Below is a small trained network, with its code and all its weights. Each question gives an input and a class and asks what happens when units are switched off, that is, made to give their printed mean instead of their output.

import numpy as np


def w(rows, s, z=0):
    codes = np.array(rows[::2]) - 128.0
    scale = np.full(codes.shape[1], s)
    scale[-1] = z or s
    return codes * scale


def f(y):
    return np.maximum(y, 0)


def log_softmax(a):
    a = a - a.max(-1, keepdims=True)
    return a - np.log(np.exp(a).sum(-1, keepdims=True))


def net(x, mask):
    res = np.array(x, float).reshape(1, 3) / 4 @ E
    y = f(res @ A[0][:, :-1].T + A[0][:, -1])
    res = res + np.where(mask, y, B[0][:, -1]) @ B[0][:, :-1]
    return log_softmax(res[-1] @ U[:, :-1].T + U[:, -1])


A, B = {}, {}
E = w([
[108,183,255,64,119],'x0',
[74,151,159,143,25],'x1',
[153,121,220,202,170],'x2',
],0.0079)
A[0] = w([
[126,135,191,78,70,228],'N1',
[147,129,195,183,173,176],'N2',
[108,94,130,131,93,142],'N3',
[84,161,198,106,63,232],'N4',
[105,141,130,177,61,143],'N5',
[137,98,168,124,131,223],'N6',
[101,107,135,119,166,133],'N7',
[129,105,101,225,158,216],'N8',
[102,124,121,183,37,176],'N9',
[166,92,66,198,187,184],'N10',
[139,111,98,193,122,197],'N11',
[131,132,175,86,105,182],'N12',
[145,113,102,175,147,160],'N13',
[106,140,112,152,27,168],'N14',
[119,153,135,147,110,80],'N15',
[120,115,115,207,164,252],'N16',
[137,134,147,117,151,225],'N17',
[133,128,149,153,209,97],'N18',
[122,130,149,225,85,130],'N19',
[130,140,215,105,124,151],'N20',
[102,125,110,137,89,206],'N21',
[139,108,41,81,137,181],'N22',
[112,146,79,3,91,251],'N23',
[78,95,179,99,141,87],'N24',
],0.011,0.0019)
B[0] = w([
[144,199,66,109,158,213],'N1',
[158,101,219,174,114,211],'N2',
[129,103,139,119,129,153],'N3',
[163,193,15,97,150,232],'N4',
[173,59,109,121,97,181],'N5',
[153,145,152,149,123,168],'N6',
[127,111,142,129,138,147],'N7',
[89,128,136,135,24,224],'N8',
[156,37,134,109,99,198],'N9',
[95,92,59,80,3,254],'N10',
[93,119,146,152,67,197],'N11',
[134,176,93,159,145,185],'N12',
[100,121,126,119,69,188],'N13',
[149,54,156,110,153,199],'N14',
[129,115,99,114,121,143],'N15',
[98,103,159,143,53,209],'N16',
[142,141,149,152,146,164],'N17',
[134,83,191,166,148,188],'N18',
[192,78,145,109,114,187],'N19',
[115,212,121,167,122,208],'N20',
[115,99,149,109,140,169],'N21',
[19,132,101,49,167,214],'N22',
[193,72,82,82,243,228],'N23',
[115,164,103,162,121,165],'N24',
],0.019,0.0079)
U = w([
[106,165,206,151,185,38],'0',
[144,56,129,51,224,254],'1',
[128,254,95,126,141,94],'2',
[145,48,199,136,81,167],'3',
[20,137,100,77,92,73],'4',
],0.0077,0.0011)

Each question gives the input, the list of numbers given to net, and the class t.
The units are the neurons (one row each of A and B). Each row of codes is followed by its name. A weight is (code - 128) times the scale printed after its matrix; where a second scale follows, it is the last column's (A, B and U).
mask holds one flag per neuron, in row order. A switched-off neuron (its flag False) gives its mean, the last column of its row in B, instead of its output. The means were averaged over made-up inputs and are rounded, as every weight is.
A unit's drop is (log p(t) with every unit on - log p(t) with that unit switched off) / (log p(t) with every unit on - log p(t) with every unit switched off).
The circuit of an input: a set's keep is (log p(t) with only the set's units on - log p(t) with every unit switched off) / (log p(t) with every unit on - log p(t) with every unit switched off). Starting from the 12 units with the biggest drops (on a tie, the unit counted first), units are removed one at a time, each time the one whose removal leaves the highest keep (on an exact tie, the one counted first), for as long as the keep stays at least 0.8.
circuit, biggest first: the units of the circuit, biggest drop first
most important unit: the unit with the biggest drop
k most important neurons: the k neurons with the biggest drops, biggest first
drop of u: that unit's drop, to one decimal
input [8,4,-8], class 1: circuit, biggest first : N23
input [1,3,0], class 1: circuit, biggest first : N8; N10
input [-6,-8,6], class 3: 4 most important neurons : N18; N2; N4; N1
input [-5,-7,6], class 3: 2 most important neurons : N18; N2
input [-2,1,-2], class 1: 2 most important neurons : N10; N8
input [5,-5,0], class 0: 2 most important neurons : N10; N4
input [2,8,0], class 1: 2 most important neurons : N14; N9
input [7,-4,7], class 0: 3 most important neurons : N2; N18; N10
input [-6,-8,4], class 4: 2 most important neurons : N10; N22
input [8,7,-5], class 2: 3 most important neurons : N4; N1; N20
input [-7,-8,7], class 3: 3 most important neurons : N18; N2; N4
input [5,-1,7], class 2: drop of N1 : 0.1
input [-4,-1,-8], class 1: drop of N23 : 1.1
input [-6,8,-1], class 3: drop of N3 : 0.0
input [5,1,-8], class 1: most important unit : N23
